In the rows, 128 means zero.
Each row is followed by its class.
[138 146  84 152 166  79 135 110 118 111 176  72 158 170 109 173  82 111
 184 203 113 113 172 118 101 105 134 108  76 160 188 112 103 151 107 129
 147 168 171  51 138 151 102 147  91  67] -> (156)
[109 118 144 128  89 108 106 182 138 163 125 201  98  96 128  89 122 116
 125  48 146 140 124 210 129 153 133 173 138  58  68 102 174 145 186 122
 108 150  48 146  71  94 118 123 151  56] -> (164)
[106 130  79 151 194 102 114 102  94  82 168 117 139 180 137 180  77 146
 139 154 134 116 138 106  87 107 152 131  79 144 183  97  96 139 112 122
 170 148 176  41 117 133  98 129 121  86] -> (34)
[100 102 148 140 141 101 139 151 118 182 114 156  84 110 118 149 142 131
 135 179 103 133 131 139 122 144 114 108 110 148 144 150 134 144 113 106
 136 105 165 116  96 150 110 111 166 176] -> (71)
[ 74  98 141 110 129 130 141 162 129 131 120 139 114 154 150 138 129 143
  90  80 107 167 122 121 148 155 141 141 146  99 128 108 146 144 152 148
 125 137 134 125 134 107 119  96 125 101] -> (98)
[123 157 153  65  93 101 130 158 110 161 168  91 131  98 120 137 150 127
 115 100 110 119 156 137  91 135 129 132 217 102 159 128 111 125 167 164
 116 127  99 150 193 102 130 143 117  86] -> (174)
[189 163 153 100 106 132 142 128 126  93  72 145 135  81  68 111 107 146
 120  88 115 113 162 139 174 149 136 114 150 116 150 129 143 145 107 120
 140 148 162 115 143 167 133 108 116 151] -> (71)
[105 182 183  97  91  94 160 138 134 127 116  82 127 101 112 119 151 123
 108  76 143 128 166 130  84 122 107 182 177 120 171 129 131 118 114 134
 104 136 139 132  94 104 151 102 114 143] -> (164)
[121 175 149  68  84 105 131 105 144 147 137 121 174  86 169 139 131 148
 129  77  99 137 169  99  95 108 110 159 198 130 159 106 127 120 150 141
 104 134 138 103 148 101 152 145 112 160] -> (71)
[ 79  69 110 158 107 147 134 151 113 161  85 161  81 174 122 137 135 141
  63 161  95 157 144  89 172 145 157  96  94 118  95 143 158 166 136  78
 159  96 158 112  96 114 123 111 142 141] -> (31)
[ 86  62 102 127 190 119 136 171 120 161 140 188 113 181 121 158 111 147
  94 156 104 174  98 150 177 105 146  99  97 139  74 134 159 103 140 123
 118 102 167 106 143 163  95 141 169  85] -> (146)
[101 132 120 117  96  59 148 163 121 186 168 100 150 108 155 134 131 170
 147 123 132 129 147 153  62 125 112 145 188 121 135 109 113  91 177 155
 114 149 100 123 130 105 134 131 103 100] -> (31)
[126 132  78  99 195 147 159 124 115  45 182 100 108 131 125 181  93 124
 135  69  66 105 124 136 141 112 164 131 116 116 152 122 135 124 108 184
 177 137 158 108 143 121 108 153  73  46] -> (34)
[116 109  98 120 162 152  78 139  75 127 186 153 145 162 151 170  65 132
 149 110 127 118 132 138 126  80 167 147 124 150 181 119  63 146 136 117
 152 134 174  65 166 134  90 135 138  40] -> (174)
[141 128 110 144 179 132 155 127 124 118 148 134 140 172 111 188  73 141
 135  88  92 112 114 128 110  88 150 122 127 150 144 115 148  69 107 119
 148 142 128  98 143 145  95 121  99  65] -> (98)
[131 159 110 145 148 131 132  91 102  82 125 107 133 151 115 140  76 131
 175 128 123 125 154 132  97  99 143 106 115 141 167 112  77 176 126 148
 166 178 166  65 137 121 141  96 101  93] -> (164)
[ 98 104 156 140  97 149 119 172 125 121  78 158  87  96 114 105 116 123
 104 117  99 119 125 176 157 162 167 164 114  81 122 129 150 203 120  95
 137 143 131  93  67 115 102  70 117 103] -> (34)
[ 95 106 131 105 141 112 132 122 155 182 136 166 134 165 167 155 163 124
 101 182 108 140 122  90 128  99 119 166 102 168  87 146 153 134 137 126
 120 102 160 114 119 120 122 177 154 163] -> (71)
[159 104 136 120  97 113  86  94 134  99  96 171 146 149 132  48  92 161
 122  97 115  78 158  97 109  95 155 146 166 137 126 143  84 155 100  64
 115 187 128  55 138 108 140  55 131 213] -> (31)
[116 127  98 111 142 138 123 166 102  80 168 120 129 200 140 116  99 134
 120  79 107  94 140 152 150 109 162 119 134 102 137 123 139 125 118 146
 192 153 141  71 158 126 123 136  98  52] -> (146)
[107  91 161  93 155  88 110 150 131 181 137  86 137 140  92 118  83 159
 128  88 145  98 148 181 107 142 108 133 137 163  84 107  74 110 196 172
  89 121 105 160 134  88 117 100 165 118] -> (71)
[105  68 113 128 111 110 119 158  94 173 109 164 105 157 158 140 165 122
 100 189 140 125 162 143 184 121 131  98 150 131 126 139 124 124 139  91
 114 101  99  98 153 147 130 128 149 143] -> (174)
[162 101 135 108 144 140  76 124 107  92 105 185 140 183 115 100  86 159
  90 168 137 119 142 118 161 158 151  58 117 107 132 108 136 160  80  51
 118 166 145  89 165 154 118  77 158 208] -> (174)
[116 127 142  96 155  98 134 148 122 160 144  98  88 109 103 187 136 124
 138  68 148 115 140 124  88 140  89  99 125 155 116  90 123 100 195 156
 134 112  72 165 142  89 173 137 200 153] -> (34)
[107 117 166 172  97 145 116 153 146 151  68 179 110  75  92  85 102 126
 176  93 137 152 125 181 118 116 121 177 143 100 125 127 110 136 111  95
 103 142 112 118  27 100 111  81 148 123] -> (146)
[115 121 152 170  89 120 118 167 126 155 136 186 133  92 149 131 107 126
 126 140 133 115 126 209 120 145 155 159 146  64 116 103 161 171 145 114
 104 156  58 112  59 108  96 108  95  68] -> (98)
[145 120  95  98 174 131 138 109 101  60 167 109 144 178  95 169 102 131
 128 100 129 132 111 147 151  91 176 171 109 147 146 150 104 141 108 173
 140 152 153  34 186 124  91 152  75  55] -> (31)
[134 120 110 143 168 142 143  78 127  58 127 106 139 144  98 133  96 129
 142 129 115 141 119 123 133 114 145 144 104 131 147 129  86 184 103 139
 138 158 149  90 136 121 110 132 105  70] -> (174)
[134  91 156 151 129 138 117 144 107 149 113 140 133 136 130 139 130 114
 124 119 140 158 111 146 141 120 126 101 135 143  83 134 132  98 188 129
 107  77 119 151 119 133 125 146 139 150] -> (31)
[ 86 110 136 112  87  73 147 152 126 178 183  77 162 140 189 159 154 188
  86 117 121 134 133 133  99 130 121 152 208 103 132 127 120  82 150 116
 106 119  73 111 174 109 138 149 116  83] -> (31)
[102 108 142 146 120 106 118 130 130 193 132 181 140 120 189 161 153 109
 122 198  96 141 117 104 125 134 117 106 127 152 113 142 145 135 166 109
 115  79 137 139 112 158 112 137 127 149] -> (71)
[175 146 102  79 143 130 113 145 120  61 155 184 121 135 121 130 110 134
 118  93 103  90 124 173 198 147 159 127 133  98 143 133 153 144  95 134
 119 156 126  96 198 171 105 112 123 107] -> (164)
[171 139 143  98 153 140 107 118 135  63 156 162 119 126 116 117 103 117
 122  92  55 105 124 114 132 143 153 137 116 106 139 155 111 175  83 118
 134 137 152 120 177 147 102 122 153 142] -> (146)
[142 147 183  97  80  76 123 137 127 131 119 129 162 121 137 103 115 117
  98 132 166 118 165 151  94 135 126 123 192 109 120  96 133 121 141 116
  58 139 112 118 109  90 126 100 133 175] -> (98)
[124  66 136  63 174  90 121 168 161  77 149 116 118 123 146 148 157 138
 130  69 138 121 153 105 163 181 107 151  97 125 122 109 121 121 114 131
 106 156  95 161 141 112 163 102 156 173] -> (156)
[ 98 150 109 159 162 154 144 112 112 193 105 167 101 123 124 230 131 107
 177 185  77 170 109  95 110 127  89  68  86 178 174 114 126 135 127  94
 154  67 148 134 110 175 129 172 153 119] -> (174)
[136 178 150  78  68  96 135 109 137 111 123 142 154 101 140 131 129 158
 115  70  93 118 170  94  84 131 102 148 178 105 155  98 161 173 149 147
 139 168 116 102 158  72 165 139 128 171] -> (71)
[126 153 146  46 118  55 128 169 136 163 168 106 153 113 152 158 154 156
 102 112 129 128 187 143 120 151 108 182 172 108 163 103 158 105 142 172
 106 163 109 114 188 122 131 146 131 132] -> (71)
[113 108 123 136 187 112 109 160 123 144 151 110 130 155 117 155  98 148
 150 117 120 116 139 139  97 133 115  97  70 146 137 123  83 133 160 134
 132 109 143 112 159 131 122 110 214 109] -> (34)
[145 102 144  94 175 122 120 103 139 109 178 143 153 162 140  97  97 157
 112 149 120 108  89 126 104  88 140 148 147 153 108 164 103 119  44  92
  99 189 117 108 151 162 126  90 129 160] -> (164)
[ 98  82 143 107 158  89  98 151 120 132 139 123 128  97 142 147 133 157
 121 159 160 122 172 132 137 161 139 119 137 138  96 114  68 124 164  96
  92  96 155 146 121 113 121  71 212 167] -> (146)
[149 147 170  73  59  48 122 160 115 162 133 126 112 109 131 133 128 111
 121  66 132  87 212 153  70 124  93 146 204 115 125  85 125 101 197 146
  99 144  52 150 160  64 158 134 173 165] -> (146)
[119 100 102  94 166 101 146 119 160  64 172 113 145 178 137 115  94 128
  99  86  73  99 151 116 141 137 133 151  89 107 116 131 138 168 111 138
 140 170 142 117 136 113 101 134 130  58] -> (34)
[201 143 160 155 122 128 124 118 139  41 125 158 143 140 101  92  91 156
 132  58  73  95 133 112 124 148 155 137 119  67 141 157 129 178  88  87
 121 188 134 104 174 149 106  99 115 178] -> (156)
[136 177  97 144 171 107 144  98 133 109 186 103 180 186 126 157  71 122
 173 126 101 101 139 115  74  70 127 117 120 153 201 120  73 109 101 137
 156 150 144  65 137 158 109 146 101  53] -> (146)
[ 97 103 162 133 177 104 124 148 118 208 104 162  96 126  78 154 121 120
 106 151  87 154 119 172 149 118 119 108 152 158 115 135 156 115 153 132
  97  91 145 127 133 153 111 150 133 123] -> (174)
[112  62 106 128 133  83  76 162 116 183 149 155 143 128 175 180 147 191
 107 146 197 107 133 125 176 146 137 152 109 141  93  82  88 127 207 103
 119 116 135 121 184 124 123 105 237 154] -> (146)
[103 129 121  83 116 113 142 119 128 125 164 160 133 111 195 211 172 145
  81 104 153 122 133 128 137 130 126 190 160 105 160  99 131 128 157 148
 126 126  83 143 145 111 146 144 141 119] -> (164)
[145 129 176 143 130 120 134 113 131 163  82 148 101 113  80 174 114  66
 149 113  81 147 136 148 141 124  94 133 144 168 130 141 130 121 166 119
  96  75 115 146 120 132 121 174 160 148] -> (156)
[109 103 126 102 152  88 116 169 115 155 149 108 117 123 162 155 137 163
 134  98 142 105 148 127 130 156 104 139  97 136 120  96  69 161 164 108
 115 128 130 152 169 142 136 116 218 122] -> (174)
[102  81 100 167 166 120 110 140 112 159 118 173 152 140 142 167 110 139
 132 182 104 176 127 150 162 121 131 106  97 162 116 119 139 105 158 135
 122  80 149  86 135 161 119 149 118 103] -> (146)
[155  91 128 118 168  88 110 148 112 125 129 103 132 108  91 193 111 126
 157  91 160 156 131 138 187 156  88 129 102 173 103  81 124 122 172 156
 119 142  86 135 179 134 150 140 178 123] -> (146)
[ 87 113 126 156 113 117  98 143 100 159 102 164  84 133 146 106 139 135
 135 160  98 123 139 126 132 135 135  86 150 132 101 134 129 179 162  79
 132 100 165  86 142 103 134 108 186 172] -> (174)
[131 119 121 113 124 110 124 122 142 143 136 152 101 141 143  94 123 152
  90 178  89 105 137 128 135 145 147 104 129 103 104 149 142 134  81 102
 113 136 134 124 156 149 109 108 132 139] -> (71)
[153 151 124 116  92  83 130  98 126 142 145 128 142  85 129 140 137 141
  88 133 122 103 171 100  98 112 152 140 155 115 115 125 121 169 170 135
 121 142 132 124 173  96 144 115 137 135] -> (164)
[152 131 115  97 111  95 139 128 142 129 151 145 151 138 112 136 130 145
 106 146 153  99 159 123 101 108 117 148 138 128 137 108 164 102 127 119
 111 165  87 129 132 120 143 146 139 160] -> (156)
[113 129  78 131 184 105 140 134 107 146 205 124 141 143 108 185  67 148
 146 157  88 127 100 131  82  83 149 131 134 173 130 127 118 119 143 151
 146 146 133  68 146 130 108 162 120  52] -> (34)
[ 68  93 102 113 132 160 169 145 127 116 135 174 140 195 194 183 154 121
 104 157  61 154 101 123 184 127 110 108  92 133 122 125 206 158 126 111
 139  98 151 121 118 157 108 179 100 102] -> (174)
[140 126 101 114 156 118 111 152  81  46 141 126 131 167 160 144 138 154
 113 123 179  96 163 149 186 134 193 164 117 108 117 122 116 150 140 108
 176 160 178  57 171 159 115 105 130  89] -> (164)
[ 96  83 132 166 126 144  97 104  71 145  98 194  83 109 120 176 128  97
 121 173 120 168 132 153 160 109 163 115 125 153 123 139 130 163 185 112
 114  70 153  85 118 129 100 114 141 134] -> (164)
[139 142  88 132 177 133 132 101 119  91 174 137 173 153 147 135  78 129
 154 148  88 131 164 138 121  88 151 141  93 143 191 155  91 138  94 154
 141 131 203  53 139 164  85 152 103  89] -> (71)
[144 155 172 134  95 116 123 163  71 144 134 142 142  54 137 194 130 126
 147 121 165 129 138 143  95 118 123  92 191 118 177  95 124 123 160 103
 105 131  70 134 129 149 151 100  98 130] -> (174)
[174 141 148 155 114 147 122 129 119  89 113 131 141 136  66  79 104 139
 140 160 107 114 160 114 113 141 168 104 118  95 172 185  78 167  87  86
 130 139 182 103 142 168  92  92 127 149] -> (156)
[100 135 155 157 102 153 122 146 127 158 135 191 116 117 171 147 113 120
 152  53 119 160 111 176 112 142 119 166 165  73 131 104 146 114 156 124
 113 128  48 142  79 110 109 155 119  83] -> (98)
[ 76 105 140 136 160 140 103 123  96 135 117 155  81 141 108 143 134  84
 112 200  77 165 127 169 171 135 143  90  99 144 106 151 164 179 135 126
 117  66 169  90 131 151  96 139 146 101] -> (146)
[186 141 132 120 168 143 147 115 144  86 132 125 140 150 106 133 118 154
 100 127 113  98 145 123 125 120 146 106 121 136 166 158 120 101  72 116
 138 148 123 110 184 163 156  81 140 200] -> (164)
[105 116 164  54 114 114 106 132 121 116 124 126 103 116 121 142 131 117
  83  71 129 126 157 121 115 110 148 187 197 116 114 113 115 152 144 132
 103 145  82 109 121  40 144 102 147 154] -> (31)
[ 88  74 140  72 169  78  99 188 111 160 155  74 143 168 145 166 158 160
  98 130 200 113 141 137 177 137 111 185 162 189  99 108 108  55 145 137
 112 126  87 121 170 129 158 120 156 136] -> (146)
[111  65 136  81 188  99  68 128 121 128 128 127 135 144 130 126 128 154
 124 147 132  93 176 111 110 101 168 146  92 188  61 127  86 140 195 140
 126 104 200  97 163  87 120  95 180 159] -> (71)
[125 143 145 135  87 146 147 168 138 133 142 174 118  83 113 132  81 116
 160  48  91 136 102 190 100 144 118 145 160  90 135 115 152 108 151 161
 107 123  98 189  60  89 101 124  90  81] -> (164)
[155 124 109 131 126 131 140 149 125  97 166 121 128 126 114 118 117 161
  98 127 109 111 119 118 142 127 164 124 153 101 126 140 123 140 102 103
 116 149  94 111 169 139 127 124 122 115] -> (174)
[139 135 128 126  74  95 137 125 113 156  98 133 143  68  98 159  95 157
 121  82 142 122 176 123  95 100 117 149 191 144 168  89 125 100 180 124
 109 146 104  98 129  79 150  94 150 164] -> (34)
[102 109 141 124 185  77 106 144 115 168 157  80 146 131 106 174 126 155
 148 167 135 135 157 152 105 141 116 123 132 173 138 120  89 125 184 181
 115 123 122 109 165 115 141 123 130 125] -> (31)
[ 83 122 153 119 134 164 114 127 123 178  69 197  74 119 120 169 140  93
 131 187  88 149 112 145 162 130 124 100 107 140 136 126 139 200 119  82
 114  86 181 116  99 138 103 116 183 154] -> (174)
[103  89 158 121 127 127 129 192 146 107 134 170 113 142 130 103 122 121
  92 111 111 127 130 211 120 160 121 171  81  45 125 127 174 163  96  98
 106 141  57 152  67 133  99 123 168  60] -> (156)
[121 158 145  77  67  94 174 164 128 174 148  87 140  93 136 142 159 142
 138  99 121  99 149 135  75 146  97 111 193 121 178 124  90 107 152 139
 135 108 117 165 150 115 150 146 128 100] -> (174)
[ 90 143 148 120  77  97 125 135 113 153 125 144 144  90 159 149 147 143
 103 119 159 154 142 150 131 142 114 174 210 101 156  97 116 135 177 143
 109 123  89 113 123 101 144 133 139 125] -> (146)
[181 136 100 119 156 106 137 135 116  36 164 101 149 139 135 128 111 144
 138 127 153 117 134 131 133 139 172 103  86 106 140 105 125 150  84 124
 147 180 152  57 177 162 127 112 109  86] -> (98)
[124 149 128 181 197 135 148 105 143 165 138 162 138 144  82 150  88 148
 126 139  88 165 104 135 100  88 142 149 131 135 148 173 104 108  85 118
 135 137 114  80 133 170 114 136 126  87] -> (146)
[108  84 145  97 149 100  90 187 106 166 145 138 126 127 144 202 146 130
 138 157 212 121 150 128 136 141 113 117  91 165 128  81 108 121 192 133
 112 115 101 141 119 118 137  93 198 160] -> (71)
[ 92 118 103 216 153 137 141 113 106 151 105 144  90 138  86 184 118 130
 116 247  76 151 116 100 121 114 145  82  68 142 138 153 146 188 123  90
 136  84 177 102 127 153 101 114 164 102] -> (156)
[ 93 121 139 124 140 113 116 148 106 215 100 151  94 103 123 184 138  98
 131 178 115 140 151 145 125 134 101 100 114 166 140 103 128 135 170  99
 111  62 152 151 103 143 115 139 195 140] -> (174)
[104 172 186  82  42 135 133 132  99 126 118 162 118  83 135 156 140 134
 123  51 135 141 167 148 101 131 122 152 221  58 170 116  88 170 171 129
  89 131  77 144 131  88 132 108 146 115] -> (164)
[134  55 113  92 173  49  93 169 121 105 153 114  88 145 107 112 141 149
  99 132 153  73 185 142 134 145 154 147 115 159 100 126 108 127 162 148
 123 153 119  99 183  81 148  60 193 185] -> (164)
